Below are the code and all the weights of a small trained network. Each question names an input and a class and asks about switching units off, where a switched-off unit gives its printed mean instead of its output.

import numpy as np


def w(rows, s, z=0):
    codes = np.array(rows[::2]) - 128.0
    scale = np.full(codes.shape[1], s)
    scale[-1] = z or s
    return codes * scale


def f(y):
    return y / 2 * (1 + np.tanh(0.7978845608 * (y + 0.044715 * y**3)))


def log_softmax(a):
    a = a - a.max(-1, keepdims=True)
    return a - np.log(np.exp(a).sum(-1, keepdims=True))


def net(x, mask):
    res = np.array(x, float).reshape(1, 3) / 4 @ E
    y = f(res @ A[0][:, :-1].T + A[0][:, -1])
    res = res + np.where(mask, y, B[0][:, -1]) @ B[0][:, :-1]
    return log_softmax(res[-1] @ U[:, :-1].T + U[:, -1])


A, B = {}, {}
E = w([
[140,78,90,61,131,136,242,253,77],'x0',
[136,116,127,131,9,160,160,99,112],'x1',
[155,47,213,123,87,230,130,154,195],'x2',
],0.005)
A[0] = w([
[118,153,131,133,244,82,77,81,141,209],'n1',
[139,125,124,125,161,121,141,169,124,149],'n2',
[121,55,168,120,98,228,168,230,153,199],'n3',
[136,142,122,124,156,108,113,113,126,216],'n4',
[126,124,129,130,152,126,145,165,122,139],'n5',
[127,140,134,139,115,132,123,114,133,128],'n6',
[134,129,124,127,129,125,130,127,123,120],'n7',
[129,126,128,130,125,133,130,131,126,117],'n8',
[130,149,115,131,191,102,103,104,123,221],'n9',
[130,122,122,123,168,124,144,176,124,146],'n10',
[137,118,144,124,113,147,114,108,145,187],'n11',
[126,123,126,125,161,127,141,168,124,140],'n12',
[125,140,114,129,5,122,133,57,111,213],'n13',
[125,126,129,128,127,126,128,129,131,144],'n14',
[127,128,85,117,137,85,202,219,69,233],'n15',
[137,95,142,118,106,168,148,166,137,184],'n16',
[134,124,97,119,115,103,166,167,94,186],'n17',
[133,111,164,126,69,180,95,77,166,252],'n18',
],0.015,0.0027)
B[0] = w([
[179,251,150,150,220,118,55,83,137,229],'n1',
[128,86,123,78,133,130,103,99,130,154],'n2',
[229,95,166,110,97,84,134,198,227,254],'n3',
[137,130,94,149,189,149,135,91,169,159],'n4',
[130,93,121,91,125,131,103,116,124,147],'n5',
[138,94,134,142,127,129,111,117,101,135],'n6',
[119,132,137,123,126,125,121,133,123,127],'n7',
[130,129,136,128,122,123,123,137,118,127],'n8',
[139,164,131,134,206,130,91,97,157,186],'n9',
[130,71,129,72,131,123,88,95,120,161],'n10',
[101,134,141,168,126,114,149,116,126,155],'n11',
[132,85,128,83,128,121,98,102,120,151],'n12',
[166,148,148,164,18,166,157,50,56,213],'n13',
[130,130,121,129,130,130,135,123,137,130],'n14',
[72,139,4,78,135,131,155,195,98,251],'n15',
[166,121,134,151,118,118,124,171,158,179],'n16',
[92,158,84,118,127,127,125,176,105,184],'n17',
[70,51,170,215,153,149,174,86,158,221],'n18',
],0.026,0.0091)
U = w([
[131,147,167,123,109,131,97,112,98,5],'0',
[158,87,99,69,98,100,125,172,139,149],'1',
[166,121,165,83,151,106,80,120,145,77],'2',
[170,228,167,155,202,131,61,69,141,185],'3',
[2,121,90,88,181,140,116,140,93,117],'4',
[153,81,227,168,108,111,165,150,181,136],'5',
[69,92,186,176,90,201,157,38,77,143],'6',
[88,186,97,125,70,174,177,137,58,134],'7',
],0.0062,0.0023)

Each question gives the input, the list of numbers given to net, and the class t.
The units are the neurons (one row each of A and B). Each row of codes is followed by its name. A weight is (code - 128) times the scale printed after its matrix; where a second scale follows, it is the last column's (A, B and U).
mask holds one flag per neuron, in row order. A switched-off neuron (its flag False) gives its mean, the last column of its row in B, instead of its output. The means were averaged over made-up inputs and are rounded, as every weight is.
A unit's drop is (log p(t) with every unit on - log p(t) with that unit switched off) / (log p(t) with every unit on - log p(t) with every unit switched off).
The circuit of an input: a set's keep is (log p(t) with only the set's units on - log p(t) with every unit switched off) / (log p(t) with every unit on - log p(t) with every unit switched off). Starting from the 12 units with the biggest drops (on a tie, the unit counted first), units are removed one at a time, each time the one whose removal leaves the highest keep (on an exact tie, the one counted first), for as long as the keep stays at least 0.8.
units of the circuit, in order: the units of the circuit, biggest drop first
top k neurons: the k neurons with the biggest drops, biggest first
drop when u is switched off: that unit's drop, to one decimal
input [8,3,-5], class 4: units of the circuit, in order : n15
input [-5,0,3], class 6: units of the circuit, in order : n3, n18
input [7,-5,-1], class 1: top 2 neurons : n3, n18
input [3,-3,4], class 1: top 2 neurons : n18, n1
input [-1,0,1], class 6: top 2 neurons : n3, n1
input [3,0,4], class 5: top 3 neurons : n3, n15, n16
input [1,2,-5], class 4: top 2 neurons : n3, n13
input [8,-6,-2], class 4: top 2 neurons : n15, n17
input [2,6,1], class 5: top 2 neurons : n3, n15
input [5,5,-8], class 4: top 2 neurons : n15, n3
input [-3,8,-7], class 6: top 2 neurons : n15, n13
input [4,1,0], class 1: drop when n10 is switched off : 0.0
input [1,2,3], class 5: drop when n15 is switched off : 0.1
input [-1,8,6], class 5: units of the circuit, in order : n3
input [3,6,-8], class 7: drop when n13 is switched off : 0.2
